Below is a small trained network, with its code and all its weights. Each question gives an input and a target symbol and asks what happens when units are switched off, that is, made to give their printed mean instead of their output.

import numpy as np


def w(rows, s, z=0):
    codes = np.array(rows[::2]) - 128.0
    scale = np.full(codes.shape[1], s)
    scale[-1] = z or s
    return codes * scale


def norm(h):
    return h / np.sqrt((h * h).mean(-1, keepdims=True) + 1e-5)


def softmax(a):
    e = np.exp(a - a.max(-1, keepdims=True))
    return e / e.sum(-1, keepdims=True)


def log_softmax(a):
    a = a - a.max(-1, keepdims=True)
    return a - np.log(np.exp(a).sum(-1, keepdims=True))


def net(x, mask):
    ids = ['αδεημξσψ'.index(c) for c in x.split()]
    T = len(ids)
    res = E[ids] + P[:T]
    u = 0
    for l in range(3):
        r = norm(res)
        for j in range(2):
            rows = slice(2 * j, 2 * j + 2)
            q, k, v = (r @ M[l][rows].T for M in (Q, K, V))
            z = softmax(np.where(np.tri(T) > 0, q @ k.T / 2**0.5, -1e9)) @ v
            o = O[l][rows]
            res = res + np.where(mask[u + j], z, o[:, -1]) @ o[:, :-1]
        u += 2
    return log_softmax(norm(res)[-1] @ U[:, :-1].T + U[:, -1])


Q, K, V, O = {}, {}, {}, {}
E = w([
[72,134,120,133,170,127,123,134,100,137,153,105],'α',
[74,150,118,107,130,126,95,153,93,78,130,135],'δ',
[79,115,103,158,136,149,108,152,119,144,128,83],'ε',
[127,126,114,161,174,127,69,148,93,105,121,153],'η',
[123,158,142,162,194,140,75,145,113,154,90,151],'μ',
[108,111,3,111,114,78,135,128,116,203,83,179],'ξ',
[95,86,100,136,177,101,110,125,191,106,123,140],'σ',
[108,152,105,220,103,111,116,61,106,125,104,119],'ψ',
],0.034)
P = w([
[124,87,186,68,161,144,108,67,99,47,86,37],'0',
[105,83,169,94,190,139,74,69,82,66,93,66],'1',
[105,77,184,96,180,137,104,85,85,102,103,106],'2',
[99,90,153,101,169,144,101,102,96,115,126,116],'3',
[104,105,138,111,168,136,109,121,108,118,128,124],'4',
[98,117,124,125,169,137,110,136,120,127,140,137],'5',
[97,126,118,142,173,148,129,150,130,149,150,148],'6',
[98,151,89,148,168,145,131,168,137,142,159,152],'7',
[104,154,80,156,158,141,136,185,145,140,167,171],'8',
[106,172,55,166,146,138,135,198,163,135,180,173],'9',
[109,179,44,178,148,153,160,206,167,126,198,211],'10',
[119,192,30,175,141,146,155,216,179,126,206,219],'11',
[112,209,9,183,141,133,178,232,192,123,208,212],'12',
],0.012)
Q[0] = w([
[141,143,139,199,133,122,116,109,168,120,10,163],'0.h0',
[200,146,166,109,59,114,208,50,159,136,89,63],'0.h0',
[104,137,105,116,142,146,101,113,134,163,172,150],'0.h1',
[123,139,107,136,139,126,143,147,120,103,89,147],'0.h1',
],0.011)
K[0] = w([
[112,131,163,160,158,36,157,2,180,149,139,89],'0.h0',
[103,92,245,105,154,143,107,80,77,48,199,13],'0.h0',
[120,135,64,129,153,127,135,111,123,142,145,135],'0.h1',
[154,133,129,118,96,149,142,131,139,115,145,178],'0.h1',
],0.0099)
V[0] = w([
[206,112,71,136,226,44,182,108,117,123,236,104],'0.h0',
[113,51,114,218,104,218,97,157,114,9,131,146],'0.h0',
[153,100,213,127,150,228,119,253,106,90,157,82],'0.h1',
[107,166,242,229,165,192,113,74,210,9,163,87],'0.h1',
],0.0071)
O[0] = w([
[143,19,145,143,140,95,157,105,58,144,111,184,213],'0.h0',
[94,68,146,119,60,98,99,218,113,179,153,146,193],'0.h0',
[165,126,103,194,173,60,157,104,129,130,207,80,3],'0.h1',
[166,88,168,141,163,206,32,5,140,60,250,66,187],'0.h1',
],0.011,0.0031)
Q[1] = w([
[233,135,128,167,180,161,209,89,182,51,79,117],'1.h0',
[158,110,159,183,118,120,120,6,51,120,56,108],'1.h0',
[46,162,22,238,181,116,70,53,66,53,164,127],'1.h1',
[2,93,79,127,125,128,31,115,75,193,18,190],'1.h1',
],0.0099)
K[1] = w([
[146,143,168,99,17,103,180,54,46,126,111,39],'1.h0',
[107,90,226,92,93,172,131,10,94,118,79,72],'1.h0',
[88,192,43,164,124,68,191,161,148,208,51,234],'1.h1',
[83,140,58,183,61,145,164,164,145,100,116,194],'1.h1',
],0.011)
V[1] = w([
[195,135,114,106,94,146,141,116,89,161,109,134],'1.h0',
[202,92,90,196,142,146,101,96,101,112,79,167],'1.h0',
[97,162,119,173,1,52,143,64,75,164,156,177],'1.h1',
[193,81,85,2,129,143,147,170,46,163,140,85],'1.h1',
],0.0086)
O[1] = w([
[181,133,117,97,59,54,102,161,140,144,195,119,2],'1.h0',
[139,128,201,189,133,57,106,180,132,96,69,89,179],'1.h0',
[161,54,155,144,103,215,191,113,102,62,154,129,131],'1.h1',
[180,86,53,114,255,159,44,155,65,85,151,69,86],'1.h1',
],0.0099,0.0074)
Q[2] = w([
[14,141,64,206,252,115,82,199,111,128,112,125],'2.h0',
[155,174,97,70,128,55,117,229,97,183,134,111],'2.h0',
[68,116,188,148,139,89,96,215,174,98,58,146],'2.h1',
[53,203,111,83,116,208,97,219,157,43,164,144],'2.h1',
],0.014)
K[2] = w([
[111,134,51,159,125,114,198,207,160,124,122,198],'2.h0',
[90,128,175,140,207,165,73,209,113,97,134,98],'2.h0',
[250,106,111,180,154,123,159,103,146,152,119,216],'2.h1',
[129,154,57,212,95,199,152,219,116,149,36,153],'2.h1',
],0.014)
V[2] = w([
[110,48,119,104,121,63,134,99,250,118,127,169],'2.h0',
[132,172,146,176,61,145,117,74,44,126,122,115],'2.h0',
[98,92,93,157,115,157,134,119,131,160,95,36],'2.h1',
[98,112,139,94,134,115,102,130,172,122,163,112],'2.h1',
],0.016)
O[2] = w([
[31,100,66,103,190,169,47,159,136,75,8,146,246],'2.h0',
[131,103,212,208,72,150,236,91,186,128,120,170,69],'2.h0',
[131,126,43,154,103,101,182,163,186,73,82,145,184],'2.h1',
[131,105,108,72,110,147,74,142,112,156,35,175,143],'2.h1',
],0.015,0.011)
U = w([
[99,121,112,182,186,127,167,35,66,95,119,126,12],'α',
[134,121,141,70,106,219,120,105,115,165,162,146,150],'δ',
[146,137,67,174,126,123,125,172,215,117,172,167,109],'ε',
[133,32,204,138,111,87,109,203,85,148,150,114,153],'η',
[70,214,176,173,140,71,94,103,163,172,113,148,5],'μ',
[152,133,178,106,130,81,173,172,111,154,97,130,165],'ξ',
[81,113,158,82,166,155,136,126,38,115,2,128,239],'σ',
[102,76,218,138,114,179,197,125,128,105,71,159,232],'ψ',
],0.0064,0.0025)

Each question gives the input, a string of symbols that net reads in full, and the target symbol t.
The units are the heads (2 rows each of Q, K, V and O). Each row of codes is followed by its name. A weight is (code - 128) times the scale printed after its matrix; where a second scale follows, it is the last column's (O and U).
mask holds one flag per head, layer by layer. A switched-off head (its flag False) gives its mean, the last column of its rows in O, instead of its output. The means were averaged over made-up inputs and are rounded, as every weight is.
A unit's drop is (log p(t) with every unit on - log p(t) with that unit switched off) / (log p(t) with every unit on - log p(t) with every unit switched off).
The circuit of an input: a set's keep is (log p(t) with only the set's units on - log p(t) with every unit switched off) / (log p(t) with every unit on - log p(t) with every unit switched off). Starting from all 6 units, units are removed one at a time, each time the one whose removal leaves the highest keep (on an exact tie, the one counted first), for as long as the keep stays at least 0.8.
units of the circuit, in order: the units of the circuit, biggest drop first
unit that matters most: the unit with the biggest drop
heads that matter: for each layer, one digit per head in row order, 1 if its drop is at least 0.15 and else 0, layers parted by /
input δ σ ξ δ δ ε ψ σ ε ξ σ ψ η, target ψ: units of the circuit, in order => (1.h1; 0.h1; 2.h0)
input ψ μ μ ε, target μ: units of the circuit, in order => (0.h1; 1.h1; 2.h0; 0.h0)
input α σ η ε ε ε ψ σ ε ψ ε ε, target ψ: units of the circuit, in order => (1.h1)
input δ ε ψ α, target ψ: heads that matter => 00 / 01 / 10
input δ ε η ε α ψ ε α μ η, target μ: heads that matter => 01 / 01 / 10
input σ α ψ ψ ψ α σ ε α α, target ε: units of the circuit, in order => (0.h1; 2.h1; 2.h0)
input δ δ α ψ ε μ, target ψ: units of the circuit, in order => (2.h0; 1.h1)
input μ ε η η ε, target η: heads that matter => 10 / 00 / 10
input δ ε δ μ, target μ: units of the circuit, in order => (1.h1; 2.h0; 0.h1)
input μ η ψ ε, target ψ: heads that matter => 00 / 00 / 10
input η η μ δ ε ψ σ σ, target ψ: units of the circuit, in order => (1.h1; 2.h0)
input σ η ε ε μ, target μ: units of the circuit, in order => (0.h1; 1.h1; 2.h0)
input ε μ α, target μ: units of the circuit, in order => (1.h1; 2.h0)
input ψ σ ε η ε σ ε η σ ψ α, target ψ: units of the circuit, in order => (1.h1)
input σ ψ σ ξ η η ξ α, target ξ: heads that matter => 01 / 10 / 10
input α σ δ ψ ψ ε η ε, target η: units of the circuit, in order => (0.h0; 2.h0)
input δ η ξ σ μ η σ, target α: units of the circuit, in order => (0.h0; 1.h1; 2.h0)
input σ δ δ ε σ ξ ε, target α: heads that matter => 11 / 01 / 11
input α σ ε ε η η α α δ, target δ: heads that matter => 11 / 10 / 11
input ξ α ε ε ξ, target ξ: heads that matter => 01 / 00 / 10
input ε η ε ε ε σ δ α ε, target ε: unit that matters most => 0.h0
input ψ α σ σ δ η σ ξ η, target α: heads that matter => 10 / 01 / 11
input ψ σ δ, target ψ: heads that matter => 00 / 00 / 10
